Below are the code and all the weights of a small trained network. Each question names an input and a target symbol and asks about switching units off, where a switched-off unit gives its printed mean instead of its output.

import numpy as np


def w(rows, s, z=0):
    codes = np.array(rows[::2]) - 128.0
    scale = np.full(codes.shape[1], s)
    scale[-1] = z or s
    return codes * scale


def f(y):
    return np.maximum(y, 0)


def softmax(a):
    e = np.exp(a - a.max(-1, keepdims=True))
    return e / e.sum(-1, keepdims=True)


def log_softmax(a):
    a = a - a.max(-1, keepdims=True)
    return a - np.log(np.exp(a).sum(-1, keepdims=True))


def net(x, mask):
    ids = ['ΓΨαβδλξσ'.index(c) for c in x.split()]
    T = len(ids)
    res = E[ids] + P[:T]
    r = res
    for j in range(2):
        rows = slice(4 * j, 4 * j + 4)
        q, k, v = (r @ M[0][rows].T for M in (Q, K, V))
        z = softmax(np.where(np.tri(T) > 0, q @ k.T / 4**0.5, -1e9)) @ v
        o = O[0][rows]
        res = res + np.where(mask[j], z, o[:, -1]) @ o[:, :-1]
    y = f(res @ A[0][:, :-1].T + A[0][:, -1])
    res = res + np.where(mask[2:18], y, B[0][:, -1]) @ B[0][:, :-1]
    return log_softmax(res[-1] @ U[:, :-1].T + U[:, -1])


Q, K, V, O, A, B = {}, {}, {}, {}, {}, {}
E = w([
[209,72,159],'Γ',
[211,130,47],'Ψ',
[90,177,236],'α',
[255,206,174],'β',
[81,243,159],'δ',
[203,238,40],'λ',
[100,206,48],'ξ',
[144,131,255],'σ',
],0.0081)
P = w([
[87,22,82],'0',
[152,205,141],'1',
[152,208,144],'2',
[154,215,135],'3',
[149,225,136],'4',
[158,230,137],'5',
[165,238,137],'6',
[172,233,144],'7',
[180,255,146],'8',
[179,251,145],'9',
[187,248,149],'10',
],0.007)
Q[0] = w([
[80,158,118],'H0',
[72,39,78],'H0',
[147,158,109],'H0',
[188,255,147],'H0',
[100,123,228],'H1',
[97,139,192],'H1',
[171,98,123],'H1',
[211,186,133],'H1',
],0.011)
K[0] = w([
[159,112,113],'H0',
[174,250,161],'H0',
[123,100,148],'H0',
[122,10,108],'H0',
[139,160,119],'H1',
[136,173,118],'H1',
[112,144,133],'H1',
[24,110,77],'H1',
],0.013)
V[0] = w([
[175,163,48],'H0',
[160,245,154],'H0',
[30,135,75],'H0',
[95,162,145],'H0',
[203,123,141],'H1',
[91,59,68],'H1',
[163,47,78],'H1',
[141,75,180],'H1',
],0.011)
O[0] = w([
[236,130,115,174],'H0',
[141,97,63,72],'H0',
[111,250,89,122],'H0',
[96,133,78,92],'H0',
[187,95,140,156],'H1',
[138,174,120,2],'H1',
[194,179,139,17],'H1',
[143,147,195,27],'H1',
],0.012,0.0037)
A[0] = w([
[162,109,151,96],'N0',
[188,99,136,121],'N1',
[155,126,216,97],'N2',
[51,175,73,133],'N3',
[117,143,184,182],'N4',
[127,155,112,252],'N5',
[211,130,49,93],'N6',
[95,189,95,155],'N7',
[196,135,95,65],'N8',
[29,107,221,51],'N9',
[79,210,96,206],'N10',
[131,87,255,135],'N11',
[92,117,166,80],'N12',
[47,179,126,81],'N13',
[132,172,181,159],'N14',
[110,109,49,241],'N15',
],0.0062,0.004)
B[0] = w([
[182,153,189,153],'N0',
[219,124,149,183],'N1',
[160,118,216,174],'N2',
[86,131,110,197],'N3',
[103,79,152,186],'N4',
[97,110,68,241],'N5',
[198,143,112,198],'N6',
[98,127,89,209],'N7',
[150,177,141,169],'N8',
[73,207,151,157],'N9',
[68,138,81,254],'N10',
[117,163,252,199],'N11',
[120,168,138,136],'N12',
[91,97,155,174],'N13',
[83,79,149,200],'N14',
[131,62,56,203],'N15',
],0.0043,0.0051)
U = w([
[172,2,112,173],'Γ',
[202,144,56,71],'Ψ',
[88,123,167,48],'α',
[182,198,147,204],'β',
[88,122,111,192],'δ',
[163,203,61,66],'λ',
[115,124,28,175],'ξ',
[128,135,189,2],'σ',
],0.0073,0.0037)

Each question gives the input, a string of symbols that net reads in full, and the target symbol t.
The units are the heads (4 rows each of Q, K, V and O) and the neurons (one row each of A and B). Each row of codes is followed by its name. A weight is (code - 128) times the scale printed after its matrix; where a second scale follows, it is the last column's (O, A, B and U).
mask holds one flag per unit, heads first, then neurons. A switched-off unit (its flag False) gives its mean, the last column of its rows in O or B, instead of its output. The means were averaged over made-up inputs and are rounded, as every weight is.
A unit's drop is (log p(t) with every unit on - log p(t) with that unit switched off) / (log p(t) with every unit on - log p(t) with every unit switched off).
which heads matter: for each layer, one digit per head in row order, 1 if its drop is at least 0.15 and else 0, layers parted by /
drop when u is switched off: that unit's drop, to one decimal
input β β β Γ δ β, target Γ: which heads matter : 11
input β λ β Ψ, target Γ: which heads matter : 10
input Γ β Ψ β Ψ, target β: which heads matter : 11
input β λ λ, target Γ: which heads matter : 10
input β β δ β ξ δ Γ σ, target Γ: which heads matter : 11
input Γ β β Ψ δ β α α β σ, target σ: which heads matter : 10
input σ β ξ β Γ ξ β δ α, target α: which heads matter : 10
input β σ β ξ, target Γ: drop when H0 is switched off : 0.8
input δ δ δ β δ ξ ξ, target ξ: which heads matter : 11
input δ δ ξ β β, target ξ: which heads matter : 11
input σ β β β β δ β ξ ξ λ σ, target α: drop when N1 is switched off : 0.0
input β β β λ β ξ, target Γ: drop when H0 is switched off : 0.7
input Γ β ξ σ, target σ: drop when H0 is switched off : 0.7
